[ 13.7  -2.5   9.0  24.8  10.1  -1.8  14.6 -17.5  -0.3  -8.6  -6.5   2.5
   9.7 -11.2  -8.3  -2.6  -4.8  -7.0  -5.5 -20.8   0.4  14.6 -11.4   0.3
 -13.1   1.6   3.5  -6.1 -11.6   2.3   7.4   0.4 -16.6   8.2  -9.2  -0.1
  -6.0  10.5  -2.8  14.1  19.8  -1.3  -9.7 -24.2  11.8   0.9  10.1  -1.5
 -13.4  10.4   5.7   6.4  -1.4  -3.5  13.6   9.7 -12.8   9.5  -3.1   4.0
  11.0] -> <50>
[  2.5   4.3   4.0  15.2   4.2 -11.8   5.4  -2.6  20.0   1.6 -23.3   5.5
  17.6 -30.9   3.7   1.4  -8.3 -11.3  -6.2   0.8   0.5  11.5 -12.3 -12.9
  -7.0  -4.3   4.3  -9.8  -5.4   8.1  16.8   5.0  -9.4   0.8  62.8   1.6
  -2.0   5.3  -5.3 -10.6  14.4 -26.4   1.4  -3.6   0.2  10.2  -6.6  14.9
  -6.2   1.3   7.9   3.1  -3.0   3.3   0.2  -4.1   8.9  11.5  10.0  -3.8
  10.2] -> <29>
[  8.9   3.2  -1.2  12.1   2.4  -7.0   2.1  -6.0  11.3  -0.4 -19.4  -0.4
  11.5 -20.1  -2.3   8.5 -10.3  -7.7  -9.2  -6.2  -1.7   4.8 -12.2   0.2
  -0.1  -1.4  -3.9  -8.7 -11.1   6.7   6.9   5.1  -3.6   7.2  -7.4  -2.2
  -3.6  20.3  -1.9  -4.6  21.9 -18.8  -4.5 -14.1   4.2   6.1  -9.3   6.3
  -9.0  -0.9   2.3  -4.9  -5.5   7.7   6.3   2.4  12.6  15.5   5.7   3.6
  10.0] -> <37>
[  5.4  -1.1  13.5   8.0  23.0  -0.7   6.6   0.2  10.1  -1.3 -19.7  18.8
  19.0 -20.1  -1.6  -1.7   1.0 -10.6  -6.8 -13.7  -1.5   6.6 -20.0   2.1
 -10.8  -6.8  -4.5  -6.1   7.2  -1.8   1.4   0.8  -6.8  18.7 -15.3  -1.0
   2.1   6.8 -10.6  11.6   7.8  -8.4  14.6  -7.7  -2.4  -3.9  -1.9   7.4
  -1.0   4.2  10.4   0.4   4.8  12.2   2.6   0.2  -4.9   4.3  10.6  -0.7
   4.6] -> <29>
[ 11.1   2.9   4.5  22.9 -13.8 -23.8  15.0  -1.4  11.1  -6.1  -9.3   4.1
  10.4  -9.8   0.4  -4.6 -10.1  -5.2   2.5  12.1  -1.0   8.7  -1.1  -3.7
   1.8  -6.7   1.4   1.4 -14.6  12.0 -10.4   1.2  -1.5  -1.2  -1.7  -5.6
 -16.0   5.5  -4.6   5.2  17.5 -22.4  -0.5 -37.9   8.7   3.0  10.7   7.9
 -11.8  -6.6   4.4 -15.2   3.9   5.8   3.0  13.3  12.1  10.8   3.6   2.7
 -10.2] -> <26>
[ 16.5  12.4   4.1  19.1   3.3 -26.8   9.3  -6.5  19.0   2.5 -11.1   3.6
   9.6 -17.8  11.0  -6.9 -10.7  -7.8  -6.4  -0.3   3.4  16.8 -11.9  -1.8
  -5.9  -1.9   3.6 -17.1 -10.9   7.0   0.7  18.9 -13.1   7.7  -7.3  -4.7
  -0.8   8.6  -5.2  -3.6  26.8 -19.8   2.8  -8.2  -0.3   3.2  -9.1  10.0
  -0.7   6.0   2.8  -0.9  -1.5   1.7  13.3   2.7  -1.5   8.0   8.8  -5.7
  10.4] -> <50>
[ 10.8  11.0   6.7  16.8   6.8 -17.1   8.5  -3.5  13.1  11.5  -6.4   2.7
   9.9 -19.3   5.7  -3.4  -8.9 -29.5  -0.8   2.5   0.9   0.1 -11.8  -8.6
  -8.0  -5.9   0.0 -10.5 -17.5  11.0  18.6  12.3  -0.5  -5.1  -6.8  -5.3
  -3.2   7.1  -5.4   7.8   3.6 -15.6  -4.8 -11.7  -0.5  -3.6   5.8   3.4
 -24.9   3.8  12.0 -11.4  -2.0  -8.4   7.7   6.2   2.1  19.4   4.2  -2.1
   7.9] -> <29>
[  7.3   5.0  -3.3  -4.9  12.5 -17.0  14.3   6.2  13.1   1.0  -5.0  -0.7
  11.1 -27.9 -32.8   2.6 -21.6  -5.0  -7.2  -5.8   4.2  10.9  -6.4  -2.5
  -3.3  -8.0  -5.9  -4.5  -4.4   6.3   3.4  14.6  -2.1  -6.1  -3.8   5.7
  -8.9   4.9  -1.2  -2.9  17.8 -17.6  -5.4  -9.1  -1.4  19.3  -4.7  20.2
  -9.4  -4.3   0.0  -2.3   0.9  -6.1   2.5   0.5   1.1  10.5  19.6  -0.7
   7.9] -> <26>
[ 17.9   1.5  27.6   1.2  -4.7 -17.2   6.9  -2.3   8.3   0.8 -25.7   7.9
  15.3  -7.3  -2.5  -2.2   0.0  -1.3  -1.8 -12.0  -4.6  -1.5 -16.0  10.0
   1.8 -12.5  -3.0  -3.7   4.1  -3.6  -0.1   3.6 -11.5   4.6   6.2   0.4
  15.4   4.4 -13.0  15.1  21.8 -19.0  12.3 -12.4   4.3   1.6 -16.4  11.0
  -5.8  12.7   6.1  -1.4  -2.2  19.4  16.6   9.1 -13.5   3.8   8.6   9.8
   9.2] -> <37>
[ 14.3   7.7  11.2  10.4  -1.0  -8.3   0.3  -4.0   1.8  -3.5 -13.6  -1.1
  16.7 -10.6   2.6   4.8  -8.1 -12.8  -9.1 -11.0   2.1  -3.9 -14.2  -3.0
   2.8  -4.5  -5.1 -20.5  -0.9   0.0   8.9  10.7 -14.7  20.0  -9.1   9.3
  -3.0  10.9  -1.3  13.2  16.8 -26.4  -0.4 -16.3   8.1   3.9  -4.4   0.8
 -10.9  12.3  21.6  -2.8   4.0   1.1   9.3   3.6   4.8  11.6   9.0   4.7
   6.4] -> <29>
[  9.5   6.9  -7.8  11.5  22.1  23.2   2.9  -8.1   2.2   5.6   8.0  -0.3
   1.4 -29.4   3.9 -13.8  -5.6   1.1  -8.0 -12.8   2.8  -6.8 -17.1   3.5
 -11.1   5.1 -12.8  -7.8 -28.3   4.3  27.7  10.8  -4.3   3.6   2.0  -0.7
   4.3  12.9  -6.3  -3.1   7.5  -3.0 -16.9  -5.8   4.4  -1.7 -14.3   4.7
  -1.6   1.2   5.0  -4.9 -11.5 -24.2   4.8   5.4 -19.9  15.4  -1.6 -15.0
   9.1] -> <33>
[  3.0   2.0  11.8  19.5   4.5 -36.6  33.4 -11.5  -2.0  -3.9 -17.9   7.1
   5.7   4.2   1.3   0.1  -3.5  11.8   0.6  -1.1  -1.1  24.9  -1.7  -3.3
 -10.1  -3.1   6.1 -19.3  -6.7   6.3 -10.5   2.6   4.2  -3.7  -8.3 -14.5
 -19.4   5.9  -0.9   6.9  31.0  14.1  -6.5 -38.8   9.7   0.1  28.8  -3.0
  -6.7  -7.0  -4.0   2.7  12.2   5.8  -0.9  12.9  -2.5   7.3   2.7 -14.9
  -7.1] -> <49>
[  6.5   1.7   2.7  11.6  17.0 -12.0  12.1  -5.2  21.3  -2.0 -12.4   4.9
   8.5 -17.7   7.5  -4.0 -14.2  -3.1  -2.0  -3.5   6.3  25.4 -12.8  -2.6
  -5.5   0.6  -1.6  -9.1 -22.4  14.9   9.9   5.8 -10.5  -1.5  -0.6  -0.8
  -2.5   4.4 -10.4  -6.6  24.3 -16.6   4.9 -16.6   3.6   1.6   3.6   4.2
  -5.9   0.4   5.6   0.2  -4.4  -2.7   8.5  11.4  -0.9  15.6  19.6  -9.4
   9.4] -> <50>
[ -9.0   4.4   7.0  18.6  -7.1 -20.1  11.7  -4.0  10.8  -6.7  -8.9  17.0
  16.5 -15.9   3.7  10.8  -5.0  -2.5  -4.3  -4.7   2.4   0.9  -5.0  -9.5
  -1.7 -11.2   5.1  -1.0 -10.7   2.5  13.5   2.6  -1.1   6.9   0.6  -2.3
 -10.3  11.9   3.8   6.6  22.5   2.1 -10.8 -19.5  -0.3  11.1   2.5   8.3
  -8.4   2.8   2.9  -2.9  -0.6  10.9   0.4   8.4  16.8   3.5   7.6  -1.3
  -7.1] -> <37>
[ 11.0   0.2  16.8  10.1  -7.0 -18.6  12.5  -8.0  12.5  -4.9 -23.7  16.0
  23.2 -14.6 -11.4  11.7   2.8 -19.5 -12.1 -24.8  -1.5   5.2 -11.3  -7.6
  21.9 -13.8   2.4  -4.0   2.5   0.1   0.1   6.7  -8.3 -10.5 -12.0   4.9
  13.2  -1.1  -5.1   8.6  21.1 -28.8   6.8 -13.1   3.6  14.1  -5.3  13.6
  -7.2   2.5   1.0  -1.9   1.7   9.2   2.3  14.0  -1.8  14.6  10.0  11.8
  11.5] -> <36>
[  5.3   3.7  10.8   6.8   3.7 -24.6  19.8  -3.0  11.7   1.5  -6.5   1.8
   9.3  -9.6   2.3   5.4  17.3   3.8  -2.0  -6.9  -1.5   9.6  -6.9  -2.4
   1.9  -3.4   1.1   0.0  -8.0  14.9  -5.5   7.0  -6.4   2.9  -2.2  -1.2
  -4.5   8.6   1.2  -1.4  26.3  -2.7   1.3 -33.9   4.2  -1.5  10.7   8.9
  -6.4   9.9   7.7  -5.0   3.7   7.0   6.7  10.0   4.8   7.6  10.1   4.4
  10.1] -> <26>
[ 12.5   0.1  13.1  24.5   6.5 -31.4   8.6  -7.7  27.2  -2.9 -22.0   8.7
  25.6 -37.3   5.3  -1.4  -9.5  -8.9 -10.0  -9.2   3.7  15.3 -19.5  -1.6
 -20.7 -12.0  -3.4 -22.6   7.2   4.6  11.8  -0.5  -6.4  16.9  -1.4  -8.6
   4.3  15.0  -9.9   9.3  13.2 -29.8   7.7 -21.0   0.5   4.4  -4.6  22.2
 -10.0  -1.0   0.6   9.6   0.0   3.8  14.2   6.3  -5.2  16.8  20.2   1.9
  11.4] -> <50>
[ 15.9 -12.9  13.3   8.3   4.2  -3.4  11.8   0.3  13.4  -7.2 -15.9  10.3
  10.6 -27.9   7.7  -8.1 -11.9  12.5  -1.0   9.9  -5.1   0.6 -17.2   6.6
 -21.2  -9.7 -19.6 -13.6  -9.9  -0.3  15.7   1.7   0.7  23.0  -0.2  -2.5
   6.6   2.0 -14.7   1.0  19.8 -12.0   0.1 -21.5 -10.4   4.2 -11.2  16.7
   3.7   6.5  11.2   4.2 -12.1   1.1   9.5  10.5  -4.8  -3.7   7.8  -9.6
  11.8] -> <33>
[  4.8   0.9   4.6  12.4   5.5 -26.6   1.1  -3.8   9.7   1.7 -21.5  -1.3
  12.0 -23.7   3.2   1.3  -2.9 -14.2  -0.8 -10.6  -1.5   5.6 -17.8  -5.6
 -14.2  -6.6  -2.9 -25.8   1.8  -1.9  16.8 -17.0 -13.6  21.8  -1.7  -0.9
  -2.6  -0.6  -2.2   1.3   0.2 -25.9   2.9   0.0  -5.9   5.9  -5.3  14.9
  -4.5   3.2   1.7  -0.9  -1.1   0.8  13.8  -2.2  -5.8  12.4   5.7  -4.7
  10.7] -> <29>
[  8.3  -3.6  10.3  11.1   4.7 -26.1  16.3  -1.9  -1.9 -15.6 -10.9   0.7
  22.4  -6.6   6.9   4.4 -11.7   9.1 -10.1 -12.5   1.7  10.4  -6.4  -1.0
   2.8 -10.3   1.9   0.0  -1.2  -3.8  -2.4  11.2 -11.8  24.2  -9.1  -4.5
  -9.7  -5.1  -3.5   0.6  22.3  -7.5   5.5 -34.4   3.5   1.9   4.3  -0.4
  -1.7   6.3   0.5  -4.5  -5.1   6.9   6.4  10.7   5.1  -4.7  12.8   8.6
   4.0] -> <26>
[ 25.2  38.7  13.9   9.3  -0.5 -12.2   1.8  -5.8   6.7   1.1 -19.6  13.8
  12.8 -22.4  -2.0  -1.6  -0.1  -0.1  -0.7   3.4   0.1   4.1 -10.5  -2.4
  -7.9 -12.3   3.5 -14.3  -6.4   8.2  14.8   2.3  -1.0  14.0  -8.9  -5.4
   0.8   5.5  -4.3   2.8  16.2 -12.4   6.0 -13.8  -3.2   3.1  -9.7  13.9
   2.0   0.5   6.3   1.5  -5.0   3.8   7.1  12.0   6.0   9.7   7.1  -9.5
   7.1] -> <32>
[  5.7   6.1  21.4  21.4   5.7 -10.8   9.0  -1.7  32.1  -1.8 -24.5   8.7
  18.8 -41.8  -3.5   9.6  -7.1 -16.9 -10.6   0.6  -6.9  -6.0 -18.3 -13.8
   6.6 -14.5  -5.6  -8.5  -6.5  10.5  12.1   5.5  -7.1   5.1 -22.1  -0.4
  11.4   7.3  -9.7   8.4  18.1 -34.8  -4.4  -5.4   0.6  18.7 -26.5  32.2
 -15.3  -1.6  -1.6  -4.6  -8.4   5.1  11.0  -0.9   2.2  14.6  13.1   4.8
  13.7] -> <29>
[ 10.0   0.2   9.0  11.3  11.0   8.7   5.7  -3.4  10.1  -7.5  -9.7   2.6
  19.6 -38.4   8.8  -0.7  -8.3  -6.8 -13.5 -16.4   1.6  -3.6 -17.8  -1.4
 -13.8  -2.8  -3.7 -11.5 -14.6  -2.7  20.2   7.1 -18.3  25.3  -8.6  -2.1
  -9.0   5.6  -4.2   6.1  -2.0 -11.6  -7.6  -5.7   6.6   6.0 -19.8   7.3
  -3.6   1.4   2.9  -5.8 -12.2 -13.1  -3.7   7.2  -9.1   9.6  -4.1  -1.5
  15.8] -> <41>
[ 11.9   2.4  13.0  12.5 -28.6 -40.7   5.2 -13.4  14.2  -4.5 -21.5   5.1
  24.6 -13.8  -1.6   0.9  -8.3  -6.0  -0.5 -11.1   6.8   9.9 -16.1  -3.7
  -7.6  -2.4   6.4 -23.9   9.9   2.1   2.0   6.2  -6.6   9.1 -12.5  -3.1
 -11.5   2.7  -5.0   4.0  23.9 -16.9  12.0 -21.2  -0.7  11.7   6.3   9.4
 -11.2   8.4   6.5   1.1  -0.3  13.9  11.4   3.0   6.1  21.2   7.7   7.2
   6.8] -> <37>
[ 11.5  -1.1   5.9  18.9  -6.2 -37.2  18.7  -3.8  12.4   4.8  -8.2   2.7
  18.2 -20.1   7.6   1.2 -26.5   0.3  -1.3   2.4  -2.6  17.8  -1.6 -11.3
  -8.8  -7.2   4.6 -15.2 -11.1  13.4   5.6   4.3  -4.4   5.2   4.6 -11.3
  -7.6  -1.9 -10.0   1.0  22.3 -14.8   7.7 -31.1   4.9   1.8   7.3   9.6
 -14.9  -3.7  14.0   4.7   3.4  -1.5   8.9   9.6   5.2  13.2  14.4   2.3
  -6.4] -> <50>
[ 12.1  -2.8  24.6  24.6  -6.6 -22.1  11.9  -0.4  17.9   9.5  -5.3   3.7
  20.3 -31.5   0.5   6.5 -10.1  -3.9  -0.2  10.1   0.6   5.9 -10.8  -9.0
 -13.0 -12.8  -4.3 -22.3  -1.0  17.6  12.7   2.1  -1.6   7.8  -5.3  -5.3
 -11.3  14.9  -3.3   3.0  11.4 -22.8   4.6   1.9  -1.2  12.8  -0.9  18.4
  -6.5  12.7 -10.5  -1.1   1.2  16.7   0.8   2.6   7.7  11.7   1.4  -4.5
  -2.8] -> <41>
